Below are the code and all the weights of a small trained network. Each question names an input and a class and asks about switching units off, where a switched-off unit gives its printed mean instead of its output.

import numpy as np


def w(rows, s, z=0):
    codes = np.array(rows[::2]) - 128.0
    scale = np.full(codes.shape[1], s)
    scale[-1] = z or s
    return codes * scale


def norm(h):
    return h / np.sqrt((h * h).mean(-1, keepdims=True) + 1e-5)


def f(y):
    return np.maximum(y, 0)


def log_softmax(a):
    a = a - a.max(-1, keepdims=True)
    return a - np.log(np.exp(a).sum(-1, keepdims=True))


def net(x, mask):
    res = np.array(x, float).reshape(1, 6) / 4 @ E
    u = 0
    for l in range(4):
        y = f(norm(res) @ A[l][:, :-1].T + A[l][:, -1])
        res = res + np.where(mask[u : u + 10], y, B[l][:, -1]) @ B[l][:, :-1]
        u += 10
    return log_softmax(norm(res)[-1] @ U[:, :-1].T + U[:, -1])


A, B = {}, {}
E = w([
[120,129,131],'x0',
[67,52,138],'x1',
[106,180,245],'x2',
[127,126,129],'x3',
[129,129,130],'x4',
[229,46,187],'x5',
],0.0012)
A[0] = w([
[247,251,85,51],'L0N1',
[169,108,234,73],'L0N2',
[73,56,105,105],'L0N3',
[250,243,99,20],'L0N4',
[202,251,127,133],'L0N5',
[87,123,28,84],'L0N6',
[90,192,157,80],'L0N7',
[110,156,186,7],'L0N8',
[93,129,39,66],'L0N9',
[156,120,199,91],'L0N10',
],0.0026,0.0013)
B[0] = w([
[46,39,153,227],'L0N1',
[122,162,88,211],'L0N2',
[91,112,164,201],'L0N3',
[28,4,156,209],'L0N4',
[57,62,147,251],'L0N5',
[144,162,185,218],'L0N6',
[172,165,121,184],'L0N7',
[132,163,164,144],'L0N8',
[144,156,176,197],'L0N9',
[123,156,102,183],'L0N10',
],0.0038,0.0012)
A[1] = w([
[151,115,18,60],'L1N1',
[166,110,21,34],'L1N2',
[34,222,121,215],'L1N3',
[252,100,169,2],'L1N4',
[143,108,26,100],'L1N5',
[142,68,67,175],'L1N6',
[135,62,79,157],'L1N7',
[144,42,179,154],'L1N8',
[230,53,180,128],'L1N9',
[120,66,20,217],'L1N10',
],0.0033,0.0014)
B[1] = w([
[151,142,211,147],'L1N1',
[159,158,216,143],'L1N2',
[253,53,56,252],'L1N3',
[116,180,14,153],'L1N4',
[144,152,217,153],'L1N5',
[113,180,193,185],'L1N6',
[104,173,170,186],'L1N7',
[104,164,58,218],'L1N8',
[77,192,11,197],'L1N9',
[126,164,205,212],'L1N10',
],0.0029,0.0026)
A[2] = w([
[137,134,126,87],'L2N1',
[250,42,142,152],'L2N2',
[116,144,83,160],'L2N3',
[185,23,136,129],'L2N4',
[209,18,127,124],'L2N5',
[173,46,128,118],'L2N6',
[241,32,103,6],'L2N7',
[128,129,125,109],'L2N8',
[167,186,86,76],'L2N9',
[187,80,116,59],'L2N10',
],0.0023,0.0011)
B[2] = w([
[119,135,119,128],'L2N1',
[35,253,173,254],'L2N2',
[164,140,100,237],'L2N3',
[65,181,154,225],'L2N4',
[65,191,145,228],'L2N5',
[80,169,152,197],'L2N6',
[18,229,134,203],'L2N7',
[129,136,130,128],'L2N8',
[148,74,99,217],'L2N9',
[63,189,108,164],'L2N10',
],0.0021,0.00072)
A[3] = w([
[108,2,139,103],'L3N1',
[132,73,134,84],'L3N2',
[120,117,130,105],'L3N3',
[107,32,138,107],'L3N4',
[141,118,133,96],'L3N5',
[144,136,152,109],'L3N6',
[156,161,203,90],'L3N7',
[155,138,163,100],'L3N8',
[167,98,126,1],'L3N9',
[124,147,170,98],'L3N10',
],0.0031,0.00088)
B[3] = w([
[5,68,160,255],'L3N1',
[92,124,135,152],'L3N2',
[118,126,128,143],'L3N3',
[56,86,136,235],'L3N4',
[111,136,127,128],'L3N5',
[145,137,157,152],'L3N6',
[199,141,182,221],'L3N7',
[155,149,177,161],'L3N8',
[104,150,93,128],'L3N9',
[180,161,141,191],'L3N10',
],0.0021,0.00085)
U = w([
[47,35,152,133],'0',
[118,160,127,169],'1',
[117,154,127,156],'2',
[185,144,1,117],'3',
[214,163,243,110],'4',
[119,132,129,123],'5',
[207,43,126,2],'6',
],0.0079,0.0096)

Each question gives the input, the list of numbers given to net, and the class t.
The units are the neurons (one row each of A and B). Each row of codes is followed by its name. A weight is (code - 128) times the scale printed after its matrix; where a second scale follows, it is the last column's (A, B and U).
mask holds one flag per neuron, layer by layer. A switched-off neuron (its flag False) gives its mean, the last column of its row in B, instead of its output. The means were averaged over made-up inputs and are rounded, as every weight is.
A unit's drop is (log p(t) with every unit on - log p(t) with that unit switched off) / (log p(t) with every unit on - log p(t) with every unit switched off).
most important unit: the unit with the biggest drop
top k neurons: the k neurons with the biggest drops, biggest first
k most important neurons of layer l: the k neurons of layer l with the biggest drops, biggest first
drop of u: that unit's drop, to one decimal
input [-1,-5,4,5,4,8], class 3: top neuron => L1N9
input [-4,-8,3,-4,1,7], class 0: top 3 neurons => L0N4, L0N1, L0N5
input [5,-7,2,-7,-4,-7], class 0: top 2 neurons => L0N5, L0N1
input [-7,-7,-4,-3,1,-7], class 0: top 3 neurons => L0N1, L0N4, L0N5
input [-1,-7,2,6,7,5], class 0: top 2 neurons => L0N4, L0N1
input [2,4,-6,-4,2,5], class 4: 4 most important neurons of layer 0 => L0N4, L0N1, L0N5, L0N9
input [2,-7,-7,0,-5,5], class 0: 2 most important neurons of layer 1 => L1N3, L1N9
input [1,6,8,-7,7,-6], class 4: 4 most important neurons of layer 1 => L1N9, L1N8, L1N3, L1N4
input [1,-8,-3,-6,4,-7], class 0: top 2 neurons => L0N1, L0N4
input [-3,-2,6,7,6,8], class 3: top 2 neurons => L1N9, L1N4
input [6,-6,6,0,6,-8], class 3: 4 most important neurons of layer 0 => L0N7, L0N6, L0N3, L0N9
input [-1,-7,-5,-6,-6,2], class 0: top 2 neurons => L0N4, L0N1
input [6,0,8,2,-1,-4], class 4: top 2 neurons => L1N9, L1N3
input [-2,2,-5,-1,4,2], class 4: most important unit => L1N10
input [0,-4,-1,1,5,6], class 3: 3 most important neurons of layer 1 => L1N9, L1N8, L1N4
input [-4,-5,3,-1,3,3], class 0: drop of L2N2 => 0.0
input [-7,4,-6,6,2,-8], class 3: drop of L0N6 => 0.2
input [-5,-5,0,2,-6,-8], class 3: drop of L3N1 => 0.1
